Below are the code and all the weights of a small trained network. Each question names an input and a class and asks about switching units off, where a switched-off unit gives its printed mean instead of its output.

import numpy as np


def w(rows, s, z=0):
    codes = np.array(rows[::2]) - 128.0
    scale = np.full(codes.shape[1], s)
    scale[-1] = z or s
    return codes * scale


def norm(h):
    return h / np.sqrt((h * h).mean(-1, keepdims=True) + 1e-5)


def f(y):
    return y / 2 * (1 + np.tanh(0.7978845608 * (y + 0.044715 * y**3)))


def log_softmax(a):
    a = a - a.max(-1, keepdims=True)
    return a - np.log(np.exp(a).sum(-1, keepdims=True))


def net(x, mask):
    res = np.array(x, float).reshape(1, 4) / 4 @ E
    u = 0
    for l in range(2):
        y = f(norm(res) @ A[l][:, :-1].T + A[l][:, -1])
        res = res + np.where(mask[u : u + 15], y, B[l][:, -1]) @ B[l][:, :-1]
        u += 15
    return log_softmax(norm(res)[-1] @ U[:, :-1].T + U[:, -1])


A, B = {}, {}
E = w([
[130,128,127,130,126],'x0',
[128,110,150,254,218],'x1',
[214,168,141,112,135],'x2',
[175,43,108,161,91],'x3',
],0.0076)
A[0] = w([
[89,132,168,229,126,75],'0.n0',
[218,139,198,150,194,126],'0.n1',
[129,74,80,211,218,76],'0.n2',
[52,121,19,164,132,76],'0.n3',
[80,191,163,172,84,3],'0.n4',
[72,199,188,115,165,81],'0.n5',
[24,85,186,172,41,50],'0.n6',
[176,29,125,207,126,73],'0.n7',
[132,84,114,152,117,17],'0.n8',
[143,70,105,77,37,88],'0.n9',
[187,141,144,20,127,143],'0.n10',
[124,2,132,109,119,59],'0.n11',
[212,120,147,108,128,109],'0.n12',
[88,185,170,170,172,64],'0.n13',
[39,131,124,203,46,119],'0.n14',
],0.0085,0.0053)
B[0] = w([
[65,151,73,116,98,195],'0.n0',
[133,75,10,75,167,228],'0.n1',
[63,89,118,157,89,246],'0.n2',
[230,34,157,73,224,158],'0.n3',
[162,193,225,121,136,104],'0.n4',
[130,178,212,113,3,197],'0.n5',
[178,12,142,66,237,174],'0.n6',
[92,162,201,127,40,222],'0.n7',
[191,160,142,177,128,107],'0.n8',
[49,172,88,121,38,241],'0.n9',
[88,36,103,118,123,254],'0.n10',
[186,142,240,160,72,174],'0.n11',
[143,45,186,83,200,160],'0.n12',
[59,87,155,133,66,186],'0.n13',
[178,66,160,38,185,188],'0.n14',
],0.0066,0.004)
A[1] = w([
[160,122,101,209,195,120],'1.n0',
[83,200,158,80,241,231],'1.n1',
[67,90,178,203,166,102],'1.n2',
[254,58,99,158,58,125],'1.n3',
[106,218,230,71,127,133],'1.n4',
[112,56,117,145,208,121],'1.n5',
[107,104,157,201,163,44],'1.n6',
[84,144,148,218,182,93],'1.n7',
[110,140,79,241,162,3],'1.n8',
[146,133,105,96,57,96],'1.n9',
[93,71,59,81,159,130],'1.n10',
[207,84,131,49,249,119],'1.n11',
[77,149,94,188,7,209],'1.n12',
[80,36,189,93,116,175],'1.n13',
[167,192,240,153,73,177],'1.n14',
],0.0094,0.0048)
B[1] = w([
[117,120,137,26,119,142],'1.n0',
[208,51,173,124,104,183],'1.n1',
[135,169,86,75,101,168],'1.n2',
[111,83,204,136,143,172],'1.n3',
[116,95,152,185,142,172],'1.n4',
[159,140,105,123,158,166],'1.n5',
[127,112,165,82,83,136],'1.n6',
[124,154,158,91,102,151],'1.n7',
[102,212,93,74,117,145],'1.n8',
[98,157,121,111,159,166],'1.n9',
[128,145,112,161,166,193],'1.n10',
[246,90,66,129,213,165],'1.n11',
[140,185,150,155,161,254],'1.n12',
[163,161,98,141,172,244],'1.n13',
[139,152,141,212,154,158],'1.n14',
],0.013,0.0085)
U = w([
[45,207,57,24,21,139],'0',
[161,178,103,158,143,245],'1',
[181,27,70,49,152,89],'2',
[114,129,231,209,7,109],'3',
[157,185,51,215,148,27],'4',
],0.014,0.012)

Each question gives the input, the list of numbers given to net, and the class t.
The units are the neurons (one row each of A and B). Each row of codes is followed by its name. A weight is (code - 128) times the scale printed after its matrix; where a second scale follows, it is the last column's (A, B and U).
mask holds one flag per neuron, layer by layer. A switched-off neuron (its flag False) gives its mean, the last column of its row in B, instead of its output. The means were averaged over made-up inputs and are rounded, as every weight is.
A unit's drop is (log p(t) with every unit on - log p(t) with that unit switched off) / (log p(t) with every unit on - log p(t) with every unit switched off).
The circuit of an input: a set's keep is (log p(t) with only the set's units on - log p(t) with every unit switched off) / (log p(t) with every unit on - log p(t) with every unit switched off). Starting from the 12 units with the biggest drops (on a tie, the unit counted first), units are removed one at a time, each time the one whose removal leaves the highest keep (on an exact tie, the one counted first), for as long as the keep stays at least 0.8.
units of the circuit, in order: the units of the circuit, biggest drop first
top k neurons: the k neurons with the biggest drops, biggest first
k most important neurons of layer l: the k neurons of layer l with the biggest drops, biggest first
input [-5,8,-7,8], class 0: top 4 neurons => (1.n2 1.n11 0.n5 1.n1)
input [-8,-6,-7,7], class 1: units of the circuit, in order => (1.n13 1.n12)
input [4,2,5,4], class 2: units of the circuit, in order => (0.n1 1.n12)
input [-2,7,5,8], class 3: units of the circuit, in order => (0.n7 1.n3)
input [-7,-7,7,4], class 0: units of the circuit, in order => (0.n9 1.n11)
input [-5,1,7,-6], class 2: 2 most important neurons of layer 0 => (0.n1 0.n7)
input [3,-4,2,2], class 0: units of the circuit, in order => (0.n9)
input [-2,1,5,5], class 2: top 2 neurons => (0.n12 0.n1)
input [-5,6,0,8], class 3: units of the circuit, in order => (0.n7 1.n11)
input [0,-2,1,1], class 4: 3 most important neurons of layer 0 => (0.n10 0.n5 0.n7)
input [3,-4,-4,6], class 3: 2 most important neurons of layer 0 => (0.n11 0.n9)
input [4,-6,8,3], class 2: top 2 neurons => (0.n12 0.n7)
input [-6,5,-7,2], class 2: top 3 neurons => (0.n3 0.n14 0.n6)
input [3,8,-7,3], class 0: top neuron => (1.n2)
input [-1,8,2,8], class 0: 2 most important neurons of layer 0 => (0.n5 0.n1)
input [-6,-5,-6,0], class 1: top 2 neurons => (1.n10 1.n13)
input [-2,-3,0,3], class 4: top 2 neurons => (1.n12 0.n9)
input [1,8,3,8], class 0: 2 most important neurons of layer 1 => (1.n8 1.n2)
input [-8,8,-5,-8], class 0: top 2 neurons => (1.n2 0.n7)
input [4,6,-7,-3], class 2: 2 most important neurons of layer 1 => (1.n12 1.n1)
input [0,-2,1,4], class 3: top neuron => (0.n11)
input [-3,-2,3,0], class 4: top 2 neurons => (1.n10 0.n10)
input [3,7,2,-7], class 0: top 2 neurons => (0.n1 0.n7)
input [-5,-5,7,-2], class 2: 2 most important neurons of layer 0 => (0.n12 0.n2)
